Where the symbols take the items:
Z282 τ Z345
Z282 η Z860
Z95 τ Z117
Z95 η Z173
Z417 τ Z238
Z417 η Z232
Z859 τ Z32
Z859 η Z964
Z34 τ Z173
Z34 η Z220
Z959 τ Z892
Z959 η Z846
Z238 τ Z520
Z238 η Z417
Z897 τ Z90
Z897 η Z722
Z133 τ Z896
Z133 η Z481
Z341 τ Z859
Z341 η Z238
Z471 τ Z765
Z471 η Z90
Z798 τ Z368
Z798 η Z52
Z409 τ Z482
Z409 η Z274
Z170 τ Z303
Z170 η Z117
Z874 τ Z220
Z874 η Z170
Z368 τ Z170
Z368 η Z916
Z809 τ Z417
Z809 η Z747
Z964 τ Z959
Z964 η Z650
Z303 τ Z66
Z303 η Z798
Z846 τ Z800
Z846 η Z341
Z32 τ Z163
Z32 η Z959
Z155 τ Z532
Z155 η Z471
Z274 τ Z747
Z274 η Z32
Z31 τ Z798
Z31 η Z894
Z650 τ Z170
Z650 η Z892
Z481 τ Z155
Z481 η Z808
Z345 τ Z894
Z345 η Z66
Z385 τ Z908
Z385 η Z66
Z163 τ Z281
Z163 η Z809
Z609 τ Z311
Z609 η Z417
Z724 τ Z606
Z724 η Z896
Z520 τ Z609
Z520 η Z809
Z765 τ Z481
Z765 η Z441
Z311 τ Z722
Z311 η Z238
Z908 τ Z34
Z908 η Z874
Z232 τ Z253
Z232 η Z808
Z568 τ Z198
Z568 η Z908
Z448 τ Z282
Z448 η Z635
Z894 τ Z52
Z894 η Z368
Z117 τ Z892
Z117 η Z568
Z52 τ Z916
Z52 η Z282
Z482 τ Z800
Z482 η Z117
Z173 τ Z568
Z173 η Z385
Z198 τ Z95
Z198 η Z34
Z598 τ Z897
Z598 η Z311
Z532 τ Z133
Z532 η Z722
Z66 τ Z874
Z66 η Z368
Z635 τ Z860
Z635 η Z532
Z896 τ Z798
Z896 η Z31
Z747 τ Z964
Z747 η Z163
Z606 τ Z598
Z606 η Z598
Z916 τ Z860
Z916 η Z345
Z220 τ Z874
Z220 η Z303
Z808 τ Z471
Z808 η Z897
Z800 τ Z964
Z800 η Z482
Z441 τ Z808
Z441 η Z598
Z253 τ Z959
Z253 η Z274
Z281 τ Z274
Z281 η Z859
Z90 τ Z808
Z90 η Z606
Z722 τ Z481
Z722 η Z520
Z860 τ Z724
Z860 η Z133
Z892 τ Z409
Z892 η Z117

The rows follow the links: the fewer symbols apart two items are, the more alike their rows tend to be.

Rows of some items; one shown again gets a slightly different row:
Z800 ->  -27   -24   -14    75   -35   -62    14    23   -40    17    37   -17   -41    29   -37    25    20    57    74    27   -15   -22    13    -8     5    21     5   -24    15    51    32    -4   -10  -107    46   -16    -2   -31    -2    47     8    17    19    21   -51   -25
Z724 -> -30  -21   30    0    5   11   22   23  -15  -52  -32    3    7  -36   20  -31  -12  -93  -71   18   56   13   47   31  -70  -24  -82    1   39  -51  -11   54  -29   25  -53   -1  -17   30  -21    8  -15  -36    3  -12   41   -3
Z482 ->  -23   -17   -26    81   -34   -51    16    17   -44    13    40   -10   -44    26   -33    27    21    49    70    26   -15   -21    23    -5    14    18    -2   -30    19    58    35     2   -12  -101    46   -19     0   -19     5    61     5    13    21    24   -47   -36
Z897 -> -56  -24   23   -2   30    1   18   72   -8   10  -19   27   40  -25  -15   47  -17  -63   17  -36    7  -21   24   22    0  -50    2   -6   42  -56  -10   67  -54  104   -9   -3  -11  -18   -2  -18   23  -51  -63   -4   13   -3
Z95 ->  44   44  -55   19  -23   54   27  -51  -19    4   64   41  -44    3   21   -1   18   36   -5  -11  -41   -2  -12   -4   96    9  -14  -44   -4   66   15   -6   18  -12   43  -22   33   44   51   62  -14   14   28   -2    1  -50
Z274 ->   2    6   17  -27    9  -15  -34  -15   12   -2    9  -30   36   42  -25    4  -23   89   30   15  -38  -40  -58  -32    4   22   75   45   -7   20   -4  -62   50  -35   43   19   22  -48    0  -42   49   34  -15  -28  -51   60
Z481 -> -35   27   35  -21   18   44   34   46  -25  -41   14   45   18  -29    1   22  -46  -58  -41  -26    7  -30   20    6  -11  -45  -57  -21   58  -68  -23   53   -7   80   -7  -19   14    4    5  -10   23  -67  -41  -43    4   31
Z282 ->  21   23   18  -11  -16   27   18  -22   -9  -63  -10   -1  -37  -27   33  -65  -10  -48  -93   33   45   27   32    6  -68    6  -97   -5    7  -23  -10   -1   27  -29  -49   -7   -2   48  -15   18  -35  -10   52  -21   28   15
Z253 -> -10   -1   24  -13    5  -30  -33   11    8   12    4  -28   33   43  -37   27  -20   84   56    4  -42  -41  -52  -32    1   18   74   38   -3   13   -4  -51   34  -36   43   10   16  -62   -6  -40   49   27  -27  -15  -62   49
Z34 ->  59   27  -51  -23    6   74    3  -63   17   20   25   41    1   -6   36  -23   21   18  -31  -20  -39   20  -27    3  106    3   16   -7  -33   59    4  -13    7   39   24    6   33   52   46   33   -5   26   19  -10   26  -48
Z808 -> -56  -18   32  -14   34   15   12   66  -13   -2  -15   27   58  -17  -11   42  -34  -50    2  -31   -2  -27   12   12    2  -47    4   15   45  -56  -11   63  -50   99   -1   -1   -2  -13    1  -24   49  -44  -62  -29   -1    5
Z908 ->  59   20  -59  -21   10   66  -11  -71   18   24   16   29   10   -3   42  -27   28   12  -27  -25  -31   26  -23    7  100    2   25    2  -33   62   12   -5   -2   42   22   12   31   58   45   30   -9   26   18   -9   33  -52
Z606 -> -65  -39   22    9   26  -12   10   72   -8   10  -30   14   42  -20  -11   35  -16  -77   10  -23   24   -4   35   29  -15  -41   -5   11   32  -54   -3   76  -74   83  -19   -4  -21   -9  -15   -9   25  -43  -53    0   10  -15
Z894 ->  -7  -56    5   -1    5  -20  -23  -19   21  -12  -71  -44   26  -16   29  -63   23  -66  -53   35   66   53   30   33  -67    3  -21   56  -21   -3    7   21  -42   -5  -57   32  -31   31  -33    8  -26   22   26   16   47  -26
Z441 -> -61  -34   29   -6   28   12    9   69  -11    7  -20   23   60  -15  -16   37  -28  -59    6  -29    3  -20   18   16    5  -47    8   20   41  -49  -10   64  -60   99   -3    0   -7  -13    0  -12   50  -39  -56  -22    1   -3
Z874 ->  31  -43  -46  -18   21   25  -42  -51   30   38  -42   -9   50    4   35  -39   33  -20  -19   -9    0   48  -16   22   55    4   60   56  -47   50   15    6  -53   52   -2   41    3   40   15   11   -4   43    4   12   45  -61
Z170 ->  -6  -82  -37   37   -2  -21  -35  -24   11   42  -40  -30   34   12    9  -30   45  -14   14   22   14   40   12   34   25   13   47   54  -30   63   33   18  -71  -17    0   35  -17   24   -3   41    0   47   15   30   25  -77
Z311 ->  -9   30    1   15   -4  -46   32   58   13   38    7   24  -62  -16  -33   81   10  -16   70  -48    2   13   21   -1   -2  -15    0  -89  -19  -61  -13    2   -4   30  -36  -37  -49  -36  -23  -39  -44  -36  -21   60    4    8

Each walk starts at a row. The symbols on each line, taken left to right, move it on to the next item.
Each answer is a row, close to the row of the item it stands for.
new walk
   0    39    30   -16    -4    41    37     3   -21   -71    13    25   -22   -39    26   -28   -32   -60   -84    10    31   -11    32     6   -49   -18  -102   -27    45   -52   -23    27    29    11   -29   -17     9    32    -2    10   -14   -50    13   -35    17    30
τ η τ η
  3  -36   14   -4   -3  -10  -13  -18   13  -29  -60  -37    5  -22   32  -71   15  -70  -70   36   72   46   35   26  -76    7  -52   39  -12  -15   -1   17  -24  -14  -62   16  -26   39  -26    9  -38    8   37    8   49  -16
η τ η
 24  -56  -25  -18   19    8  -43  -47   35   29  -66  -30   52   -9   36  -61   40  -46  -40    3   31   53    0   33    3    5   29   64  -40   28   14   16  -51   34  -32   43   -7   39   -1   11  -15   39   10   22   59  -56
new walk
  3  -25   10   -7   -5    2   -9  -24    5  -44  -48  -29   -1  -25   36  -69   12  -71  -75   38   63   42   36   26  -79    4  -54   30   -9  -13   -4   19  -19  -15  -59   17  -20   44  -23    7  -39    1   38    4   49  -12
τ η τ
-21  -41   23   -5    4   -4    0    6    5  -29  -56  -22   19  -30   22  -56    5  -85  -67   25   67   34   39   31  -77  -11  -65   36   14  -32   -4   41  -39    5  -54   16  -24   33  -25    8  -17   -5   21   -3   50  -15
τ η τ η
 16  -31   10   -9    4    2  -19  -29    7  -27  -59  -33    3  -21   36  -75   15  -67  -75   34   60   53   28   23  -71    8  -45   45  -16  -10    7   17  -23   -4  -58   24  -21   47  -20    6  -36   10   39    0   49  -21
new walk
 -22   -14    -7    61   -30   -64     5    19   -24    22    32   -27   -34    32   -41    38    17    73    79    24   -19   -29     4   -16    -1    19    23   -18     9    40    22   -25     8  -104    44   -16    -4   -46    -7    25    11    21    10    27   -59     0
η τ τ τ
 22   20   25  -53   14   -3  -32  -27   27   -6    1  -27   34   33  -13    5  -25   74   18    2  -32  -29  -69  -33   -3   23   80   35  -19   -3  -19  -70   65   -5   25   21   14  -48   -5  -61   29   29  -19  -17  -39   73
η η τ
-16  -19   -1   26  -14  -46  -16    5   -5   16   18  -35    3   43  -35   16    2   88   68   24  -34  -36  -34  -23    6   30   57   23    6   42   12  -41   29  -92   56    4   11  -58   -3    0   37   36   -3    7  -59   20
new walk
-16   51   19   -1    5    8   45   56   -9  -12   31   53  -46  -28  -14   60  -30  -44   10  -37    5  -10   26   -5  -11  -34  -45  -85   18  -80  -24   20   10   57  -28  -41  -23   -8   -8  -32  -29  -63  -23   11    4   32
τ η τ η
-60  -29   25   -5   33    9    8   62  -14    2  -19   23   62  -17  -13   36  -22  -63    5  -30   10  -23   21   22    3  -46    8   16   43  -47   -8   73  -63  100   -3    2   -6  -13   -4  -14   42  -42  -62  -21    5   -2
η η
-60  -35   21   15   24  -14   11   78  -10   21  -23   24   31  -15  -28   55  -15  -64   31  -31   13   -2   34   21   -2  -42    9   -5   27  -56   -2   62  -75   88  -23   -8  -27  -16  -14  -20   18  -44  -53    9   10  -16
new walk
 -1   12    1   28  -22  -61   -6   26    1   37   20  -22  -47   33  -48   50    4   79   87    1  -24  -19  -19  -25   -3   26   42  -34  -19    6    7  -52   33  -77   19  -15  -21  -60  -15  -31   -5   22    3   35  -49   26
τ η τ τ
-15  -19  -29   76  -27  -39    4   11  -42   22   41  -16  -31   31  -28   18   24   60   72   27  -25  -19    7   -7   27   21   12  -10   11   66   36   -6  -15  -98   56  -13   12  -13   16   62   20   19   19    8  -47  -43
τ
 -21   -16    -9    60   -26   -50     0    12   -34    14    39   -25   -21    33   -39    19    12    78    70    31   -34   -32    -3   -21    13    25    21    -1    17    55    30   -18     2  -108    61   -12    14   -33     6    44    34    20    13     1   -59   -12
new walk
 13   12   25  -45   11   -3  -38  -21   22   -9   -8  -25   38   32  -11   -1  -22   79   15    8  -31  -34  -62  -34   -3   21   71   46  -15    9  -17  -65   58  -18   36   21   22  -46   -4  -47   40   33  -17  -29  -42   67
τ τ τ η
-24  -51  -29   69  -20  -53  -25    0  -26   30   11  -39   -1   37  -28    9   25   54   72   33  -12  -11    4   -2   17   22   54   23   -2   73   39   -4  -30  -90   43   11    3  -21    1   44   15   33    6   22  -37  -46
η η η
 53   41  -62    5  -13   60   16  -55   -8   13   53   42  -29    0   26  -12   23   32   -9  -20  -45    7  -12   -3   99    3   -7  -34  -15   65   16   -8   15    1   37  -13   41   53   54   58  -14   10   25   -8    6  -51
new walk
  22    58    18   -17   -17    40    43   -17   -18   -68    32    19   -46   -25    27   -37   -19   -22   -75    13    21   -10    18    -6   -41    -4  -107   -41    29   -34   -18    -1    58   -22   -21   -28    15    36     7    18   -26   -32    35   -33    10    37
η
   8    67    25   -17    -9    50    47    10   -26   -64    35    39   -39   -33    20    -9   -34   -36   -66    -6    12   -15    21    -8   -33   -18  -100   -54    40   -52   -21    13    48    15   -17   -34    15    25     4     7   -14   -54    11   -36     5    38
τ η η τ
-54  -11   37  -16   29   32   16   57  -18  -17   -9   33   59  -22   -3   28  -37  -55  -14  -27    1  -30   12   12    3  -47  -14   16   57  -46  -14   64  -39  101    5   -3   11   -3    5  -12   49  -49  -57  -40    3   11
new walk
 19   52    4   -5   -9  -37   19   24   29   35   17   25  -72   -6  -25   69    4   17   57  -41  -10    7   -8  -19   -5    4   12  -88  -38  -52  -24  -38   39    6  -30  -31  -40  -40  -22  -56  -54  -18   -3   55   -5   37
η τ τ η
 13   34   -6   -2   -9  -54   13   19   32   44   12    8  -62    3  -29   67    9   29   68  -34   -9    9  -11  -14    2    6   34  -78  -40  -35  -18  -44   31   -2  -23  -22  -46  -49  -21  -60  -47   -2  -12   61   -4   35
η
-21   13   28  -17   20  -37  -13   56   15   40    0    3    8   15  -43   80  -19   26   80  -41  -26  -21  -23  -25   -1  -14   69  -18  -10  -50  -20  -19    1   48    2  -10  -25  -69  -22  -76   19  -21  -54   15  -30   44
